Below is a small trained network, with its code and all its weights. Each question gives an input and a class and asks what happens when units are switched off, that is, made to give their printed mean instead of their output.

import numpy as np


def w(rows, s, z=0):
    codes = np.array(rows[::2]) - 128.0
    scale = np.full(codes.shape[1], s)
    scale[-1] = z or s
    return codes * scale


def f(y):
    return np.maximum(y, 0)


def log_softmax(a):
    a = a - a.max(-1, keepdims=True)
    return a - np.log(np.exp(a).sum(-1, keepdims=True))


def net(x, mask):
    res = np.array(x, float).reshape(1, 6) / 4 @ E
    y = f(res @ A[0][:, :-1].T + A[0][:, -1])
    res = res + np.where(mask, y, B[0][:, -1]) @ B[0][:, :-1]
    return log_softmax(res[-1] @ U[:, :-1].T + U[:, -1])


A, B = {}, {}
E = w([
[114,2,92],'x0',
[130,127,125],'x1',
[125,124,126],'x2',
[107,109,232],'x3',
[1,150,105],'x4',
[130,127,131],'x5',
],0.0083)
A[0] = w([
[220,100,145,59],'N1',
[95,23,94,87],'N2',
[33,158,109,89],'N3',
[118,49,108,56],'N4',
[97,168,128,44],'N5',
[132,148,1,125],'N6',
[97,119,247,188],'N7',
[130,62,114,54],'N8',
[131,239,176,20],'N9',
[58,144,112,79],'N10',
[110,18,118,94],'N11',
[138,144,97,253],'N12',
[113,77,134,105],'N13',
[59,146,113,70],'N14',
[162,141,29,192],'N15',
[42,121,135,178],'N16',
[141,163,23,94],'N17',
[145,246,152,71],'N18',
[10,139,89,111],'N19',
[117,20,112,57],'N20',
[143,147,65,185],'N21',
],0.0088,0.0053)
B[0] = w([
[213,160,165,187],'N1',
[136,220,59,217],'N2',
[239,128,145,214],'N3',
[116,224,10,172],'N4',
[136,170,128,144],'N5',
[92,91,183,231],'N6',
[38,45,165,243],'N7',
[141,183,65,158],'N8',
[69,222,2,186],'N9',
[235,145,139,182],'N10',
[91,187,74,212],'N11',
[97,81,194,253],'N12',
[114,156,87,163],'N13',
[197,154,143,177],'N14',
[77,65,197,244],'N15',
[200,107,163,240],'N16',
[75,101,174,200],'N17',
[70,194,47,207],'N18',
[238,146,187,251],'N19',
[115,204,101,195],'N20',
[93,76,162,212],'N21',
],0.0067,0.0054)
U = w([
[92,189,18,51],'0',
[121,97,123,253],'1',
[123,98,121,229],'2',
[248,125,136,16],'3',
[53,73,152,57],'4',
],0.012,0.005)

Each question gives the input, the list of numbers given to net, and the class t.
The units are the neurons (one row each of A and B). Each row of codes is followed by its name. A weight is (code - 128) times the scale printed after its matrix; where a second scale follows, it is the last column's (A, B and U).
mask holds one flag per neuron, in row order. A switched-off neuron (its flag False) gives its mean, the last column of its row in B, instead of its output. The means were averaged over made-up inputs and are rounded, as every weight is.
A unit's drop is (log p(t) with every unit on - log p(t) with that unit switched off) / (log p(t) with every unit on - log p(t) with every unit switched off).
The circuit of an input: a set's keep is (log p(t) with only the set's units on - log p(t) with every unit switched off) / (log p(t) with every unit on - log p(t) with every unit switched off). Starting from the 12 units with the biggest drops (on a tie, the unit counted first), units are removed one at a time, each time the one whose removal leaves the highest keep (on an exact tie, the one counted first), for as long as the keep stays at least 0.8.
units of the circuit, in order: the units of the circuit, biggest drop first
most important unit: the unit with the biggest drop
k most important neurons: the k neurons with the biggest drops, biggest first
drop when u is switched off: that unit's drop, to one decimal
input [-4,2,-3,-6,7,4], class 3: units of the circuit, in order -> (N19, N3)
input [-5,3,4,2,1,-2], class 0: 3 most important neurons -> (N9, N18, N15)
input [8,-1,-6,-4,7,4], class 0: most important unit -> N2
input [-8,-4,-2,5,1,7], class 0: 2 most important neurons -> (N9, N18)
input [-6,-2,-4,4,-4,1], class 0: units of the circuit, in order -> (N9, N18)
input [-8,6,5,7,-2,-4], class 0: 2 most important neurons -> (N9, N18)
input [-6,-6,1,6,5,-8], class 0: 3 most important neurons -> (N9, N18, N15)
input [-8,-8,-8,-5,-8,5], class 0: 2 most important neurons -> (N18, N9)
input [-7,3,-4,-7,8,1], class 3: 3 most important neurons -> (N19, N3, N10)
input [-8,-4,8,8,7,-3], class 0: 2 most important neurons -> (N9, N18)
input [2,2,-2,-5,7,0], class 3: 2 most important neurons -> (N19, N3)
input [8,-4,1,-5,2,6], class 0: 2 most important neurons -> (N2, N4)
input [-1,3,-3,3,5,2], class 3: drop when N19 is switched off -> 0.2
input [-7,6,-4,-7,-6,-7], class 0: units of the circuit, in order -> (N18)
input [3,-5,5,-4,7,3], class 3: drop when N21 is switched off -> 0.0
input [4,-3,4,-6,6,-2], class 3: units of the circuit, in order -> (N19, N3)
input [-4,5,-2,4,8,-5], class 3: drop when N3 is switched off -> 0.2
